Below is a small trained network, with its code and all its weights. Each question gives an input and a target symbol and asks what happens when units are switched off, that is, made to give their printed mean instead of their output.

import numpy as np


def w(rows, s, z=0):
    codes = np.array(rows[::2]) - 128.0
    scale = np.full(codes.shape[1], s)
    scale[-1] = z or s
    return codes * scale


def f(y):
    return y / 2 * (1 + np.tanh(0.7978845608 * (y + 0.044715 * y**3)))


def softmax(a):
    e = np.exp(a - a.max(-1, keepdims=True))
    return e / e.sum(-1, keepdims=True)


def log_softmax(a):
    a = a - a.max(-1, keepdims=True)
    return a - np.log(np.exp(a).sum(-1, keepdims=True))


def net(x, mask):
    ids = ['ΔΘΣΦΨαβγμ'.index(c) for c in x.split()]
    T = len(ids)
    res = E[ids] + P[:T]
    u = 0
    for l in range(2):
        q, k, v = (res @ M[l].T for M in (Q, K, V))
        z = softmax(np.where(np.tri(T) > 0, q @ k.T / 3**0.5, -1e9)) @ v
        res = res + np.where(mask[u], z, O[l][:, -1]) @ O[l][:, :-1]
        u += 1
        y = f(res @ A[l][:, :-1].T + A[l][:, -1])
        res = res + np.where(mask[u : u + 12], y, B[l][:, -1]) @ B[l][:, :-1]
        u += 12
    return log_softmax(res[-1] @ U[:, :-1].T + U[:, -1])


Q, K, V, O, A, B = {}, {}, {}, {}, {}, {}
E = w([
[119,159,86],'Δ',
[162,147,116],'Θ',
[197,140,117],'Σ',
[128,161,114],'Φ',
[240,161,124],'Ψ',
[239,218,190],'α',
[131,231,254],'β',
[9,218,231],'γ',
[118,25,114],'μ',
],0.0031)
P = w([
[138,213,4],'0',
[139,191,97],'1',
[147,174,107],'2',
[146,158,144],'3',
[149,150,152],'4',
[155,137,182],'5',
[151,122,194],'6',
[145,112,205],'7',
[149,100,211],'8',
[143,88,225],'9',
[142,78,242],'10',
[135,68,241],'11',
[131,61,246],'12',
],0.0039)
Q[0] = w([
[109,146,179],'0.h0',
[110,133,5],'0.h0',
[192,174,160],'0.h0',
],0.024)
K[0] = w([
[75,49,143],'0.h0',
[149,249,2],'0.h0',
[73,159,249],'0.h0',
],0.016)
V[0] = w([
[130,5,235],'0.h0',
[2,181,220],'0.h0',
[156,169,34],'0.h0',
],0.0081)
O[0] = w([
[210,118,90,3],'0.h0',
[92,141,6,228],'0.h0',
[79,143,188,90],'0.h0',
],0.012,0.00059)
A[0] = w([
[65,22,132,182],'0.n0',
[115,111,134,213],'0.n1',
[130,107,120,3],'0.n2',
[128,120,123,102],'0.n3',
[142,139,136,142],'0.n4',
[89,75,117,98],'0.n5',
[117,100,136,126],'0.n6',
[98,130,91,186],'0.n7',
[144,104,117,58],'0.n8',
[104,140,96,156],'0.n9',
[209,149,150,141],'0.n10',
[139,52,254,173],'0.n11',
],0.0098,0.0033)
B[0] = w([
[184,37,184,126],'0.n0',
[151,125,181,196],'0.n1',
[111,102,27,62],'0.n2',
[122,120,109,106],'0.n3',
[133,144,132,153],'0.n4',
[138,76,102,85],'0.n5',
[143,112,125,118],'0.n6',
[125,110,193,150],'0.n7',
[122,113,38,84],'0.n8',
[119,114,173,134],'0.n9',
[169,197,112,208],'0.n10',
[250,136,154,249],'0.n11',
],0.022,0.0022)
Q[1] = w([
[166,103,128],'1.h0',
[29,79,6],'1.h0',
[68,160,130],'1.h0',
],0.012)
K[1] = w([
[161,152,117],'1.h0',
[73,196,254],'1.h0',
[71,88,146],'1.h0',
],0.012)
V[1] = w([
[78,43,88],'1.h0',
[158,2,196],'1.h0',
[156,5,203],'1.h0',
],0.0073)
O[1] = w([
[255,112,103,1],'1.h0',
[152,8,14,180],'1.h0',
[160,12,28,187],'1.h0',
],0.0066,0.0097)
A[1] = w([
[100,143,168,160],'1.n0',
[87,94,124,150],'1.n1',
[127,172,117,86],'1.n2',
[122,159,129,102],'1.n3',
[110,143,143,101],'1.n4',
[64,134,159,254],'1.n5',
[121,224,79,98],'1.n6',
[180,146,249,136],'1.n7',
[106,163,64,183],'1.n8',
[216,178,148,87],'1.n9',
[117,114,132,129],'1.n10',
[50,73,111,185],'1.n11',
],0.011,0.0021)
B[1] = w([
[89,179,199,171],'1.n0',
[98,75,142,133],'1.n1',
[103,182,112,137],'1.n2',
[89,181,131,138],'1.n3',
[105,170,161,138],'1.n4',
[2,170,146,179],'1.n5',
[126,184,27,154],'1.n6',
[242,142,204,254],'1.n7',
[99,93,70,124],'1.n8',
[135,135,23,180],'1.n9',
[127,112,136,129],'1.n10',
[70,31,136,144],'1.n11',
],0.017,0.0085)
U = w([
[125,74,215,183],'Δ',
[147,134,143,176],'Θ',
[193,185,87,151],'Σ',
[124,115,159,3],'Φ',
[218,188,159,87],'Ψ',
[103,217,152,147],'α',
[2,168,108,148],'β',
[36,120,129,36],'γ',
[154,46,16,155],'μ',
],0.003,0.006)

Each question gives the input, a string of symbols that net reads in full, and the target symbol t.
The units are the heads (3 rows each of Q, K, V and O) and the neurons (one row each of A and B). Each row of codes is followed by its name. A weight is (code - 128) times the scale printed after its matrix; where a second scale follows, it is the last column's (O, A, B and U).
mask holds one flag per unit, layer by layer, with each layer's heads first. A switched-off unit (its flag False) gives its mean, the last column of its rows in O or B, instead of its output. The means were averaged over made-up inputs and are rounded, as every weight is.
A unit's drop is (log p(t) with every unit on - log p(t) with that unit switched off) / (log p(t) with every unit on - log p(t) with every unit switched off).
The circuit of an input: a set's keep is (log p(t) with only the set's units on - log p(t) with every unit switched off) / (log p(t) with every unit on - log p(t) with every unit switched off). Starting from the 12 units with the biggest drops (on a tie, the unit counted first), units are removed one at a time, each time the one whose removal leaves the highest keep (on an exact tie, the one counted first), for as long as the keep stays at least 0.8.
circuit, biggest first: the units of the circuit, biggest drop first
k most important neurons: the k neurons with the biggest drops, biggest first
top k neurons in layer l: the k neurons of layer l with the biggest drops, biggest first
drop when u is switched off: that unit's drop, to one decimal
input α β α β β γ μ α Δ α α Σ α, target Σ: most important neuron	0.n10
input Θ α μ α, target μ: 3 most important neurons	0.n0, 0.n5, 0.n11
input β β α, target α: circuit, biggest first	1.h0, 0.n0, 1.n5, 1.n0
input β α Σ Σ Ψ Σ β α α Ψ γ α, target β: 3 most important neurons	0.n11, 1.n7, 0.n0
input γ β α Ψ α Ψ β α Ψ Ψ μ Θ, target μ: circuit, biggest first	1.h0, 0.n0, 0.n11, 0.n5
input Θ Σ γ γ β, target β: circuit, biggest first	0.h0, 0.n11, 1.n7
input β α β α, target α: 3 most important neurons	0.n0, 1.n5, 0.n11
input γ α β Ψ α α μ Ψ, target μ: top 3 neurons in layer 0	0.n0, 0.n5, 0.n11
input μ Σ α Ψ α α μ Φ, target μ: 3 most important neurons	0.n0, 0.n11, 1.n7
input μ Σ α Σ α α β μ, target μ: 3 most important neurons	0.n0, 1.n7, 0.n11
input Φ μ β Σ Θ β γ α Ψ Δ Ψ μ Ψ, target μ: top 2 neurons in layer 0	0.n0, 0.n11
input Ψ μ μ α Ψ μ α α α α Δ β β, target β: 3 most important neurons	0.n11, 1.n7, 0.n10
input γ α Ψ Ψ Δ γ Ψ α α μ Φ α, target μ: 2 most important neurons	0.n0, 0.n11
input β α Φ μ Σ Φ, target μ: 2 most important neurons	0.n0, 1.n7
input Ψ Φ Δ, target Δ: top neuron in layer 1	1.n9
input Ψ Θ Δ α Ψ α Ψ Ψ, target Ψ: 3 most important neurons	1.n7, 0.n11, 0.n10
input α α Δ, target Δ: top 2 neurons in layer 0	0.n10, 0.n0
input α γ μ α Ψ α γ Ψ μ Δ, target μ: top 3 neurons in layer 0	0.n0, 0.n5, 0.n11
input α α Ψ Ψ μ, target μ: drop when 0.h0 is switched off	1.4
input μ Ψ μ Θ, target μ: drop when 1.n2 is switched off	0.0
input Ψ μ α α Ψ Θ μ Ψ β α γ, target β: most important neuron	0.n11
input α α Ψ γ Ψ β α γ β α γ, target β: drop when 0.h0 is switched off	4.5
